Below is a small trained network, with its code and all its weights. Each question gives an input and a class and asks what happens when units are switched off, that is, made to give their printed mean instead of their output.

import numpy as np


def w(rows, s, z=0):
    codes = np.array(rows[::2]) - 128.0
    scale = np.full(codes.shape[1], s)
    scale[-1] = z or s
    return codes * scale


def norm(h):
    return h / np.sqrt((h * h).mean(-1, keepdims=True) + 1e-5)


def f(y):
    return np.maximum(y, 0)


def log_softmax(a):
    a = a - a.max(-1, keepdims=True)
    return a - np.log(np.exp(a).sum(-1, keepdims=True))


def net(x, mask):
    res = np.array(x, float).reshape(1, 3) / 4 @ E
    u = 0
    for l in range(2):
        y = f(norm(res) @ A[l][:, :-1].T + A[l][:, -1])
        res = res + np.where(mask[u : u + 5], y, B[l][:, -1]) @ B[l][:, :-1]
        u += 5
    return log_softmax(norm(res)[-1] @ U[:, :-1].T + U[:, -1])


A, B = {}, {}
E = w([
[143,69,75,132,210],'x0',
[167,223,169,165,207],'x1',
[49,94,144,255,109],'x2',
],0.0046)
A[0] = w([
[69,116,144,104,97,142],'0.n1',
[210,160,65,69,190,45],'0.n2',
[123,94,93,111,143,114],'0.n3',
[254,101,133,149,169,6],'0.n4',
[119,97,136,79,73,34],'0.n5',
],0.0083,0.0015)
B[0] = w([
[171,125,5,77,173,175],'0.n1',
[2,247,109,64,47,254],'0.n2',
[184,120,135,217,83,172],'0.n3',
[10,104,177,149,70,190],'0.n4',
[200,106,142,181,46,186],'0.n5',
],0.0072,0.0053)
A[1] = w([
[47,123,81,126,154,255],'1.n1',
[83,31,138,131,79,82],'1.n2',
[243,211,174,1,126,155],'1.n3',
[144,125,116,202,179,60],'1.n4',
[204,104,124,108,72,224],'1.n5',
],0.009,0.00091)
B[1] = w([
[46,177,137,79,194,238],'1.n1',
[252,149,166,10,113,230],'1.n2',
[123,65,230,118,250,253],'1.n3',
[62,53,157,254,92,194],'1.n4',
[74,156,63,116,41,232],'1.n5',
],0.0072,0.0045)
U = w([
[208,145,192,116,206,96],'0',
[199,160,75,154,161,31],'1',
[85,132,142,246,122,142],'2',
[42,206,154,67,110,175],'3',
[185,140,45,138,187,2],'4',
[207,143,32,80,31,177],'5',
[162,35,99,148,109,135],'6',
],0.014,0.0082)

Each question gives the input, the list of numbers given to net, and the class t.
The units are the neurons (one row each of A and B). Each row of codes is followed by its name. A weight is (code - 128) times the scale printed after its matrix; where a second scale follows, it is the last column's (A, B and U).
mask holds one flag per neuron, layer by layer. A switched-off neuron (its flag False) gives its mean, the last column of its row in B, instead of its output. The means were averaged over made-up inputs and are rounded, as every weight is.
A unit's drop is (log p(t) with every unit on - log p(t) with that unit switched off) / (log p(t) with every unit on - log p(t) with every unit switched off).
The circuit of an input: a set's keep is (log p(t) with only the set's units on - log p(t) with every unit switched off) / (log p(t) with every unit on - log p(t) with every unit switched off). Starting from all 10 units, units are removed one at a time, each time the one whose removal leaves the highest keep (on an exact tie, the one counted first), for as long as the keep stays at least 0.8.
units of the circuit, in order: the units of the circuit, biggest drop first
k most important neurons: the k neurons with the biggest drops, biggest first
k most important neurons of layer l: the k neurons of layer l with the biggest drops, biggest first
drop when u is switched off: that unit's drop, to one decimal
input [8,8,-7], class 3: 2 most important neurons	0.n2, 0.n4
input [-8,7,-6], class 0: units of the circuit, in order	1.n3
input [-8,4,1], class 0: units of the circuit, in order	0.n2, 0.n4, 1.n3
input [-4,8,1], class 2: 2 most important neurons	0.n2, 1.n2
input [-6,8,0], class 0: units of the circuit, in order	0.n2, 1.n3
input [-4,7,-3], class 0: 2 most important neurons	1.n3, 1.n5
input [2,1,4], class 2: 2 most important neurons of layer 0	0.n2, 0.n4
input [5,0,2], class 6: 3 most important neurons	0.n2, 1.n2, 1.n4
input [-4,2,-3], class 0: 2 most important neurons	1.n3, 0.n4
input [3,0,4], class 2: 2 most important neurons of layer 1	1.n4, 1.n3
input [3,0,2], class 2: 3 most important neurons	0.n2, 1.n4, 0.n4
input [3,-4,4], class 6: 2 most important neurons	0.n2, 1.n4
input [7,-1,3], class 6: 2 most important neurons	0.n2, 1.n2
input [-4,6,6], class 2: units of the circuit, in order	0.n2
input [-7,3,-5], class 0: 2 most important neurons	1.n3, 0.n4
input [-3,6,5], class 2: drop when 0.n2 is switched off	1.1
input [3,-5,-4], class 5: drop when 0.n3 is switched off	0.4
input [-6,-6,5], class 5: drop when 0.n2 is switched off	0.1
